Below is a small trained network, with its code and all its weights. Each question gives an input and a target symbol and asks what happens when units are switched off, that is, made to give their printed mean instead of their output.

import numpy as np


def w(rows, s, z=0):
    codes = np.array(rows[::2]) - 128.0
    scale = np.full(codes.shape[1], s)
    scale[-1] = z or s
    return codes * scale


def f(y):
    return y / 2 * (1 + np.tanh(0.7978845608 * (y + 0.044715 * y**3)))


def softmax(a):
    e = np.exp(a - a.max(-1, keepdims=True))
    return e / e.sum(-1, keepdims=True)


def log_softmax(a):
    a = a - a.max(-1, keepdims=True)
    return a - np.log(np.exp(a).sum(-1, keepdims=True))


def net(x, mask):
    ids = ['Ξβγδεηθλμπστψω'.index(c) for c in x.split()]
    T = len(ids)
    res = E[ids] + P[:T]
    r = res
    for j in range(3):
        rows = slice(2 * j, 2 * j + 2)
        q, k, v = (r @ M[0][rows].T for M in (Q, K, V))
        z = softmax(np.where(np.tri(T) > 0, q @ k.T / 2**0.5, -1e9)) @ v
        o = O[0][rows]
        res = res + np.where(mask[j], z, o[:, -1]) @ o[:, :-1]
    y = f(res @ A[0][:, :-1].T + A[0][:, -1])
    res = res + np.where(mask[3:11], y, B[0][:, -1]) @ B[0][:, :-1]
    return log_softmax(res[-1] @ U[:, :-1].T + U[:, -1])


Q, K, V, O, A, B = {}, {}, {}, {}, {}, {}
E = w([
[111,159,89,183],'Ξ',
[88,170,121,146],'β',
[152,103,74,113],'γ',
[83,198,144,183],'δ',
[134,178,161,174],'ε',
[163,152,178,127],'η',
[175,109,82,142],'θ',
[188,107,116,111],'λ',
[137,164,132,178],'μ',
[65,115,91,3],'π',
[179,142,142,160],'σ',
[112,181,173,149],'τ',
[202,112,141,118],'ψ',
[181,116,92,155],'ω',
],0.021)
P = w([
[122,91,123,112],'0',
[135,152,120,109],'1',
[144,199,106,101],'2',
[133,150,117,108],'3',
[121,91,127,104],'4',
[117,34,124,113],'5',
[125,86,130,103],'6',
[122,102,135,108],'7',
[175,246,82,86],'8',
[122,100,133,108],'9',
[127,97,134,108],'10',
[126,64,129,128],'11',
[127,96,136,111],'12',
[125,100,137,114],'13',
],0.013)
Q[0] = w([
[80,124,174,55],'h1',
[94,29,162,189],'h1',
[67,27,175,189],'h2',
[134,190,105,139],'h2',
[78,111,3,120],'h3',
[200,96,110,83],'h3',
],0.022)
K[0] = w([
[191,153,142,208],'h1',
[180,237,76,89],'h1',
[164,235,79,35],'h2',
[94,69,154,128],'h2',
[172,117,41,249],'h3',
[201,98,120,86],'h3',
],0.021)
V[0] = w([
[196,124,138,141],'h1',
[146,120,206,24],'h1',
[178,69,42,97],'h2',
[230,114,156,251],'h2',
[134,132,165,172],'h3',
[77,143,100,141],'h3',
],0.018)
O[0] = w([
[164,108,78,55,122],'h1',
[63,18,7,189,255],'h1',
[52,8,199,144,191],'h2',
[243,50,60,61,203],'h2',
[151,82,36,86,25],'h3',
[194,81,144,94,113],'h3',
],0.011,0.0041)
A[0] = w([
[61,146,131,79,112],'n1',
[123,98,168,197,99],'n2',
[212,92,159,139,140],'n3',
[142,112,131,210,2],'n4',
[89,82,62,140,129],'n5',
[134,111,121,104,207],'n6',
[166,118,159,255,143],'n7',
[83,186,92,111,159],'n8',
],0.0099,0.0095)
B[0] = w([
[181,108,82,62,158],'n1',
[167,163,31,167,230],'n2',
[83,148,158,47,218],'n3',
[234,205,185,24,181],'n4',
[110,201,186,92,241],'n5',
[87,141,118,254,208],'n6',
[119,57,141,104,248],'n7',
[136,54,166,146,174],'n8',
],0.015,0.012)
U = w([
[123,173,106,70,69],'Ξ',
[24,136,133,122,154],'β',
[16,180,145,174,113],'γ',
[104,40,91,183,189],'δ',
[209,128,96,242,253],'ε',
[128,67,229,117,93],'η',
[124,168,183,99,69],'θ',
[54,213,45,192,168],'λ',
[206,185,162,176,89],'μ',
[104,68,22,4,100],'π',
[253,49,167,104,31],'σ',
[172,98,255,230,142],'τ',
[165,12,177,65,86],'ψ',
[164,175,52,89,75],'ω',
],0.0063,0.0057)

Each question gives the input, a string of symbols that net reads in full, and the target symbol t.
The units are the heads (2 rows each of Q, K, V and O) and the neurons (one row each of A and B). Each row of codes is followed by its name. A weight is (code - 128) times the scale printed after its matrix; where a second scale follows, it is the last column's (O, A, B and U).
mask holds one flag per unit, heads first, then neurons. A switched-off unit (its flag False) gives its mean, the last column of its rows in O or B, instead of its output. The means were averaged over made-up inputs and are rounded, as every weight is.
A unit's drop is (log p(t) with every unit on - log p(t) with that unit switched off) / (log p(t) with every unit on - log p(t) with every unit switched off).
The circuit of an input: a set's keep is (log p(t) with only the set's units on - log p(t) with every unit switched off) / (log p(t) with every unit on - log p(t) with every unit switched off). Starting from all 11 units, units are removed one at a time, each time the one whose removal leaves the highest keep (on an exact tie, the one counted first), for as long as the keep stays at least 0.8.
circuit, biggest first: the units of the circuit, biggest drop first
most important unit: the unit with the biggest drop
top k neurons: the k neurons with the biggest drops, biggest first
heads that matter: for each layer, one digit per head in row order, 1 if its drop is at least 0.15 and else 0, layers parted by /
input Ξ δ ε τ, target θ: circuit, biggest first -> (h1)
input δ ψ ψ, target μ: circuit, biggest first -> (h1 h2)
input ε λ τ σ θ μ, target ε: circuit, biggest first -> (h2 n3 n5)
input δ σ θ γ γ σ Ξ τ ε, target π: circuit, biggest first -> (h2 n3)
input Ξ π τ τ ε ε ψ ψ ψ δ γ ε γ δ, target δ: top 3 neurons -> (n2 n8 n7)
input γ Ξ γ σ ε Ξ τ β σ, target θ: circuit, biggest first -> (h1 n3)
input ψ ω ε, target β: heads that matter -> 110
input σ τ δ ω θ γ, target μ: circuit, biggest first -> (h1 h2)
input η σ τ, target λ: circuit, biggest first -> (h1 n7)
input η θ ε γ η τ ε η λ, target ε: circuit, biggest first -> (n3 n5 h3)
input τ Ξ Ξ, target ε: circuit, biggest first -> (h2 n3 n8)
input τ γ η σ ε η τ γ Ξ π τ σ σ ε, target ε: top 2 neurons -> (n2 n3)
input ω δ σ λ β η δ σ θ, target λ: top 4 neurons -> (n7 n4 n5 n6)
input μ τ γ δ θ σ ω ε η η τ ε, target λ: most important unit -> n7
input π δ τ, target τ: circuit, biggest first -> (n8 h2)
input ψ ψ γ, target β: top 3 neurons -> (n5 n2 n6)
input γ ε γ Ξ ε τ ψ ψ ψ, target ε: top 3 neurons -> (n3 n5 n8)
input η τ τ η τ, target ε: heads that matter -> 010
input σ δ ψ λ ψ ψ λ η λ, target β: top 3 neurons -> (n5 n2 n6)
input β τ Ξ η η β, target θ: top 2 neurons -> (n2 n3)
input τ λ θ, target ε: circuit, biggest first -> (h2 n3 n5)
input μ γ ω τ δ τ, target ψ: top 3 neurons -> (n5 n2 n3)
input β ε η, target τ: most important unit -> n8
input Ξ Ξ π Ξ τ λ θ Ξ δ η, target η: heads that matter -> 101
